Each row has a name. Each piece below is followed by the name of the row it came from. Each question is about the rows just above it.

[107 131 150 148 143 108 123  95 114  99 125  91 212 126 131 115 107 136
 139  72  75] -> z250
[107 131 150 148 143 125 108  95  91 114 123  99 212 126 131  96 130 139
  80 140 110] -> z733
[107 131 150  81 143 108 123  95 114  99 125  91 212 126 131 115 107 136
 139  72  75] -> z222
Where do [148 143 125 108  95  91 114 123  99 212] appear?
z733
find: [107 131 150 148 143 108 123  95 114  99 125  91 212 126 131 115 107 136
 139  72  75]
z250

[107 138 114  92 103 147 148 120 174 171] = z718
[115 107 128 128 128  96 121 101 101  99] = z548
[128 128 128  96 121 100 101  99 169 162] = z351
[124  44 170 189 133  96 127 164  72 136] = z24
[174 170  81 128 128 148  89  98 117 128] = z875
[127 101 144 153 187  97 144 119  85  82] = z377
[ 96 102 165 149 120 113 145 172 123  76] = z593
[124 130 170 189 133  96 127 164  72 136] = z706
[127 188  41  91 147 121 136 117 145 183] = z173
[103 100 178  99  97 144 136 130 132 100] = z929
[174 170  81 111 117 141 100 104 183 127] = z749
find: [128 128 128  96 121 101 101  99]
z548
find: [115 107 128 128 128  96 121 101 101  99]
z548
[120 113 145 172] is in which row?
z593
find: [144 153]
z377
find: [124 130 170 189 133  96 127 164  72 136]
z706
find: [ 44 170 189 133]
z24

[168 144 125  73 161 111  83 159 132 156 130  85 167 163 100 131 181 123
 146 104 117 145 163 178  85 172 165 190 139 166  94 126 100  60  97 104
 150 101 118]  z966
[176 161 162  78 129 100  71 143 147 162 142  51 148 135 121 160 145 157
  87 159 141 163 138 137  86  79 148 169 149 141 148 122  59 121 102 116
 148 145 145]  z950
[ 96 180 179 125  94 135  91 150 142  96 114 162 116 213 143 155 182 109
 172 181 171  91 147  95 160 143 148 165 180 136 121 190 103 177 179  93
 117 125 129]  z32
[131 108 180 163 111 161 128 161 118  63 146 181 112  97 153 151 121 171
  74 153 169 102 142  73 144  89 104 109 161  83 163 159 141 164 120 125
 144 135 115]  z373
[115 178 142 128 124 144  93 164 156 119 104 203  94 212 121 133 158 137
 124 183 168 121 131 145 149  89 167 159 182 176 102 133  75 161 118 128
 107 139 130]  z611
[174 149 139  71 129 141  71 156 125 168 123  63 171 154 103 142 185 137
 137 104 125 154 168 164  85 160 160 191 137 153 102 128  76  62 101 103
 151 110 131]  z8
[128  86  88 120 144  59 155  79 146 199 100  50 116  87  81 111 108  78
 157  67 107 143 105 129  93 153 124 126  98  94 133 147 101 108  95 136
 126 128 130]  z433
[ 96 131  98 145 105  81 154 120  99  92  86 191 161 136 174 135 171 141
 155 117 141  93 156  72 116 143 114  73  80  93 117 121 190 136 179 177
 103 103 124]  z406
[114 133 117 143 124  98 161 117 109  67  82 214 149 133 177 129 183 134
 121 138 163  89 146  94 123 139 124  73  92  85 112 119 194 141 169 177
 117 112 116]  z635
[126  83  88 113 153  63 161  78 147 196  92  61 142  89  89 116 113  70
 173  64 110 139 108 128  94 163 120 129  94  91 134 152 108 106 107 136
 130 136 126]  z204
[111 161] is in which row?
z373
find: [111  83 159 132]
z966
[ 94 123 139 124  73  92  85 112] is in which row?
z635
find: [ 93 117 121 190 136 179 177 103]
z406
find: [141 163 138]
z950
find: [182 176 102 133]
z611

[133 193  81  72] -> z403
[103 158 115  82] -> z82
[ 50 177 132  59] -> z374
[121 127  61  61] -> z617
[122 207  78  47] -> z942
[125 119 127 140] -> z988
[132  50 177 195] -> z63
The row with [119 127] is
z988
Where do [193  81  72] appear?
z403
find: [119 127 140]
z988
The row with [207  78  47] is
z942
find: [ 50 177 132  59]
z374
[132  50 177] is in which row?
z63

